Below is a small trained network, with its code and all its weights. Each question gives an input and a class and asks what happens when units are switched off, that is, made to give their printed mean instead of their output.

import numpy as np


def w(rows, s, z=0):
    codes = np.array(rows[::2]) - 128.0
    scale = np.full(codes.shape[1], s)
    scale[-1] = z or s
    return codes * scale


def f(y):
    return y / 2 * (1 + np.tanh(0.7978845608 * (y + 0.044715 * y**3)))


def log_softmax(a):
    a = a - a.max(-1, keepdims=True)
    return a - np.log(np.exp(a).sum(-1, keepdims=True))


def net(x, mask):
    res = np.array(x, float).reshape(1, 5) / 4 @ E
    y = f(res @ A[0][:, :-1].T + A[0][:, -1])
    res = res + np.where(mask, y, B[0][:, -1]) @ B[0][:, :-1]
    return log_softmax(res[-1] @ U[:, :-1].T + U[:, -1])


A, B = {}, {}
E = w([
[230,137,210],'x0',
[128,126,128],'x1',
[18,234,237],'x2',
[130,126,128],'x3',
[169,253,74],'x4',
],0.0046)
A[0] = w([
[117,129,102,30],'neuron 1',
[27,137,19,100],'neuron 2',
[254,149,236,65],'neuron 3',
[62,168,193,86],'neuron 4',
[137,107,116,134],'neuron 5',
[74,38,192,123],'neuron 6',
[178,66,71,69],'neuron 7',
[186,96,54,66],'neuron 8',
[83,29,181,57],'neuron 9',
[107,77,147,253],'neuron 10',
[164,249,59,143],'neuron 11',
[172,92,80,55],'neuron 12',
],0.0094,0.0036)
B[0] = w([
[106,83,119,89],'neuron 1',
[86,76,66,190],'neuron 2',
[46,49,44,248],'neuron 3',
[91,112,179,197],'neuron 4',
[128,140,129,138],'neuron 5',
[175,46,146,203],'neuron 6',
[94,149,170,187],'neuron 7',
[94,112,190,182],'neuron 8',
[163,9,140,170],'neuron 9',
[175,195,116,239],'neuron 10',
[214,3,183,255],'neuron 11',
[101,113,159,148],'neuron 12',
],0.027,0.0031)
U = w([
[208,70,135,71],'0',
[3,123,254,115],'1',
[62,82,14,84],'2',
[151,116,110,249],'3',
[153,120,113,237],'4',
[171,188,81,84],'5',
[114,196,115,52],'6',
],0.012)

Each question gives the input, the list of numbers given to net, and the class t.
The units are the neurons (one row each of A and B). Each row of codes is followed by its name. A weight is (code - 128) times the scale printed after its matrix; where a second scale follows, it is the last column's (A, B and U).
mask holds one flag per neuron, in row order. A switched-off neuron (its flag False) gives its mean, the last column of its row in B, instead of its output. The means were averaged over made-up inputs and are rounded, as every weight is.
A unit's drop is (log p(t) with every unit on - log p(t) with that unit switched off) / (log p(t) with every unit on - log p(t) with every unit switched off).
The circuit of an input: a set's keep is (log p(t) with only the set's units on - log p(t) with every unit switched off) / (log p(t) with every unit on - log p(t) with every unit switched off). Starting from all 12 units, units are removed one at a time, each time the one whose removal leaves the highest keep (on an exact tie, the one counted first), for as long as the keep stays at least 0.8.
circuit, biggest first: the units of the circuit, biggest drop first
unit that matters most: the unit with the biggest drop
top k neurons: the k neurons with the biggest drops, biggest first
drop of u: that unit's drop, to one decimal
input [-7,1,5,1,-8], class 0: unit that matters most	neuron 6
input [-4,-1,-6,-4,3], class 1: circuit, biggest first	(neuron 8; neuron 7)
input [5,0,-8,-1,-7], class 1: top 3 neurons	(neuron 7; neuron 8; neuron 11)
input [7,3,6,6,-8], class 0: top 2 neurons	(neuron 6; neuron 9)
input [1,-8,1,7,-8], class 0: top 2 neurons	(neuron 6; neuron 9)
input [-4,1,-8,0,5], class 1: top 2 neurons	(neuron 8; neuron 7)
input [5,-2,1,0,0], class 2: top 2 neurons	(neuron 3; neuron 11)
input [2,-6,-8,8,-5], class 1: circuit, biggest first	(neuron 7; neuron 8)
input [2,3,4,4,5], class 0: top 2 neurons	(neuron 11; neuron 7)
input [-8,-7,3,6,-5], class 2: top 2 neurons	(neuron 2; neuron 11)
input [6,0,-5,-4,0], class 2: drop of neuron 11	0.2
input [-6,5,1,1,-2], class 2: drop of neuron 3	-0.3
input [4,2,1,8,8], class 0: drop of neuron 11	1.8
input [-4,-3,4,-5,-5], class 0: circuit, biggest first	(neuron 6)
